Here is a tiny trained network, its code and every weight. The questions are about switching its units off for an input and a class, where a switched-off unit gives its printed mean instead of its output.

import numpy as np


def w(rows, s, z=0):
    codes = np.array(rows[::2]) - 128.0
    scale = np.full(codes.shape[1], s)
    scale[-1] = z or s
    return codes * scale


def norm(h):
    return h / np.sqrt((h * h).mean(-1, keepdims=True) + 1e-5)


def f(y):
    return y / 2 * (1 + np.tanh(0.7978845608 * (y + 0.044715 * y**3)))


def log_softmax(a):
    a = a - a.max(-1, keepdims=True)
    return a - np.log(np.exp(a).sum(-1, keepdims=True))


def net(x, mask):
    res = np.array(x, float).reshape(1, 7) / 4 @ E
    u = 0
    for l in range(4):
        y = f(norm(res) @ A[l][:, :-1].T + A[l][:, -1])
        res = res + np.where(mask[u : u + 7], y, B[l][:, -1]) @ B[l][:, :-1]
        u += 7
    return log_softmax(norm(res)[-1] @ U[:, :-1].T + U[:, -1])


A, B = {}, {}
E = w([
[103,150,61,171,130,125,157,65,159,188,175,161],'x0',
[103,136,64,49,77,187,63,131,190,78,183,102],'x1',
[179,136,97,183,193,214,68,129,139,154,117,121],'x2',
[85,144,42,157,145,74,102,134,68,164,148,189],'x3',
[113,184,88,78,160,128,230,102,185,60,140,122],'x4',
[223,178,147,80,70,128,93,153,109,144,86,173],'x5',
[193,105,144,155,140,68,158,158,114,79,251,109],'x6',
],0.0031)
A[0] = w([
[167,181,98,128,161,140,131,140,108,100,123,138,24],'L0N0',
[166,167,128,114,87,99,103,140,74,178,60,210,87],'L0N1',
[178,151,118,22,41,148,105,154,158,88,143,120,55],'L0N2',
[101,196,2,119,135,187,110,69,177,142,154,170,182],'L0N3',
[142,144,172,91,120,122,134,162,114,108,78,137,8],'L0N4',
[97,122,106,149,121,69,164,107,87,152,175,157,36],'L0N5',
[80,106,143,150,160,143,131,93,121,156,81,136,250],'L0N6',
],0.0057,0.0015)
B[0] = w([
[156,109,230,139,141,132,139,157,100,149,80,100,126],'L0N0',
[78,44,224,102,223,181,125,26,94,156,134,161,196],'L0N1',
[42,196,241,245,55,139,46,234,224,34,197,214,216],'L0N2',
[249,195,66,56,164,183,90,118,138,178,99,36,255],'L0N3',
[194,112,47,104,154,168,101,85,147,181,68,162,139],'L0N4',
[109,131,66,102,16,59,178,130,127,134,201,200,176],'L0N5',
[112,157,85,3,101,186,129,162,204,90,132,161,192],'L0N6',
],0.0036,0.0046)
A[1] = w([
[130,76,134,176,162,146,32,180,100,129,182,95,47],'L1N0',
[80,79,170,109,52,156,17,162,115,139,34,109,6],'L1N1',
[207,143,180,138,156,164,32,120,120,96,169,99,62],'L1N2',
[217,144,141,128,142,98,185,130,113,133,139,95,164],'L1N3',
[196,48,134,195,161,113,31,160,72,127,216,123,149],'L1N4',
[185,201,164,91,117,116,26,152,67,161,66,252,66],'L1N5',
[78,83,120,180,109,100,150,101,133,167,143,167,9],'L1N6',
],0.0044,0.002)
B[1] = w([
[118,206,169,84,61,167,82,144,181,40,192,103,174],'L1N0',
[165,226,78,85,47,218,63,128,143,159,152,102,232],'L1N1',
[124,191,205,164,36,132,125,159,57,127,123,179,227],'L1N2',
[198,134,98,143,103,146,98,166,89,162,51,138,181],'L1N3',
[156,253,97,70,86,163,119,100,169,95,217,148,242],'L1N4',
[71,111,209,230,104,175,112,41,81,145,165,128,254],'L1N5',
[96,114,172,128,70,133,82,128,112,100,131,163,125],'L1N6',
],0.0042,0.0022)
A[2] = w([
[81,206,139,65,103,196,134,100,166,128,116,122,93],'L2N0',
[54,84,109,89,162,145,192,223,179,41,55,70,157],'L2N1',
[134,50,195,189,93,14,199,174,81,135,55,128,1],'L2N2',
[188,107,103,169,253,161,157,21,94,166,79,47,116],'L2N3',
[134,83,216,250,78,23,201,132,85,130,196,150,113],'L2N4',
[106,178,127,101,48,199,32,118,104,207,26,151,128],'L2N5',
[211,169,98,141,120,119,61,185,87,108,192,117,78],'L2N6',
],0.0036,0.0034)
B[2] = w([
[161,123,175,205,122,172,61,112,82,154,189,101,201],'L2N0',
[54,114,215,191,135,160,86,164,76,94,149,22,163],'L2N1',
[191,197,172,129,85,154,26,100,172,80,179,152,125],'L2N2',
[120,59,138,31,137,155,92,135,34,201,72,34,172],'L2N3',
[145,220,187,70,93,181,134,124,102,142,87,254,189],'L2N4',
[218,132,117,74,145,230,52,94,120,109,149,64,253],'L2N5',
[160,168,115,153,84,149,162,176,232,107,122,114,165],'L2N6',
],0.0037)
A[3] = w([
[55,130,8,168,190,84,111,59,169,179,174,85,7],'L3N0',
[80,122,202,131,170,54,169,214,90,10,80,99,86],'L3N1',
[169,217,85,63,125,99,141,213,176,90,145,120,132],'L3N2',
[114,135,148,59,102,186,68,117,206,105,143,87,51],'L3N3',
[253,164,216,146,111,116,197,184,115,103,51,174,172],'L3N4',
[110,79,158,148,69,4,186,108,110,133,163,179,27],'L3N5',
[203,218,106,129,95,136,51,131,207,67,97,136,108],'L3N6',
],0.0045,0.0018)
B[3] = w([
[254,123,87,111,102,100,162,198,166,214,82,126,146],'L3N0',
[159,84,125,196,138,157,167,167,179,162,38,9,150],'L3N1',
[196,98,100,197,46,85,143,122,189,194,128,156,206],'L3N2',
[190,187,183,196,89,233,44,129,96,128,162,119,231],'L3N3',
[154,64,18,60,147,106,157,126,174,197,97,83,197],'L3N4',
[56,237,82,67,143,119,87,172,39,114,193,179,159],'L3N5',
[77,126,164,212,91,69,154,144,176,101,167,164,253],'L3N6',
],0.0047,0.0044)
U = w([
[26,24,231,205,179,79,213,199,149,28,53,33,128],'0',
[164,221,222,215,53,219,38,149,186,66,208,92,181],'1',
[68,79,124,157,226,11,143,102,134,2,116,138,2],'2',
[28,199,131,45,113,25,179,139,17,94,208,242,131],'3',
[204,161,24,145,63,22,224,222,225,161,151,107,151],'4',
[94,90,108,152,165,16,87,79,181,12,196,187,7],'5',
[198,109,65,16,232,204,86,81,70,214,31,43,185],'6',
[83,14,211,89,192,73,162,49,108,153,50,224,59],'7',
],0.0081,0.0072)

Each question gives the input, the list of numbers given to net, and the class t.
The units are the neurons (one row each of A and B). Each row of codes is followed by its name. A weight is (code - 128) times the scale printed after its matrix; where a second scale follows, it is the last column's (A, B and U).
mask holds one flag per neuron, layer by layer. A switched-off neuron (its flag False) gives its mean, the last column of its row in B, instead of its output. The means were averaged over made-up inputs and are rounded, as every weight is.
A unit's drop is (log p(t) with every unit on - log p(t) with that unit switched off) / (log p(t) with every unit on - log p(t) with every unit switched off).
The circuit of an input: a set's keep is (log p(t) with only the set's units on - log p(t) with every unit switched off) / (log p(t) with every unit on - log p(t) with every unit switched off). Starting from the 12 units with the biggest drops (on a tie, the unit counted first), units are removed one at a time, each time the one whose removal leaves the highest keep (on an exact tie, the one counted first), for as long as the keep stays at least 0.8.
circuit, biggest first: the units of the circuit, biggest drop first
unit that matters most: the unit with the biggest drop
k most important neurons: the k neurons with the biggest drops, biggest first
k most important neurons of layer l: the k neurons of layer l with the biggest drops, biggest first
drop of u: that unit's drop, to one decimal
input [-3,-3,3,8,8,-2,2], class 4: 3 most important neurons	[L0N5, L0N1, L1N5]
input [2,5,0,4,4,-3,-5], class 6: 2 most important neurons	[L0N2, L0N3]
input [-4,-5,3,-8,-6,-3,6], class 4: unit that matters most	L3N4
input [7,-7,7,-7,-7,2,-6], class 6: circuit, biggest first	[L0N2, L2N3]
input [3,-2,2,0,7,0,5], class 4: 2 most important neurons of layer 3	[L3N2, L3N3]
input [2,-1,1,7,0,7,2], class 6: 3 most important neurons	[L0N2, L3N6, L0N3]
input [-3,-8,-6,-1,4,-2,-3], class 0: 2 most important neurons of layer 0	[L0N3, L0N6]
input [-7,1,-7,6,-5,1,5], class 3: 2 most important neurons	[L0N3, L0N5]
input [-5,-8,-2,2,1,-8,-7], class 0: 2 most important neurons	[L0N3, L2N1]
input [-6,5,-6,-6,8,-5,-5], class 0: 2 most important neurons of layer 1	[L1N4, L1N0]
input [7,-7,5,5,-3,-7,0], class 4: 2 most important neurons	[L3N0, L0N5]
input [-3,0,-8,2,-4,-7,-1], class 3: 2 most important neurons	[L0N5, L3N5]
input [-3,-6,0,6,6,1,0], class 3: 2 most important neurons	[L0N5, L0N3]
input [-3,-2,-1,6,3,-2,-7], class 6: circuit, biggest first	[L0N2]
input [4,-6,1,5,-1,8,-6], class 6: 2 most important neurons	[L0N2, L3N6]
input [0,0,8,-8,3,-5,7], class 4: 2 most important neurons of layer 0	[L0N1, L0N2]
input [0,3,-4,1,7,-6,1], class 4: 2 most important neurons	[L3N0, L0N1]
input [6,-1,-4,-2,-7,2,-4], class 6: 2 most important neurons	[L0N2, L0N1]
input [-6,-8,-8,1,8,2,6], class 4: 2 most important neurons of layer 3	[L3N4, L3N1]
input [0,-1,-5,8,-5,7,-2], class 7: circuit, biggest first	[L0N1]
input [-2,3,1,4,7,2,3], class 4: 2 most important neurons of layer 3	[L3N4, L3N2]
input [5,5,8,-4,1,-8,-3], class 6: 2 most important neurons	[L0N2, L2N3]
input [-4,-5,2,5,6,-8,-2], class 0: drop of L2N1	0.4
input [2,-7,6,-7,6,-5,-8], class 6: drop of L0N2	0.2
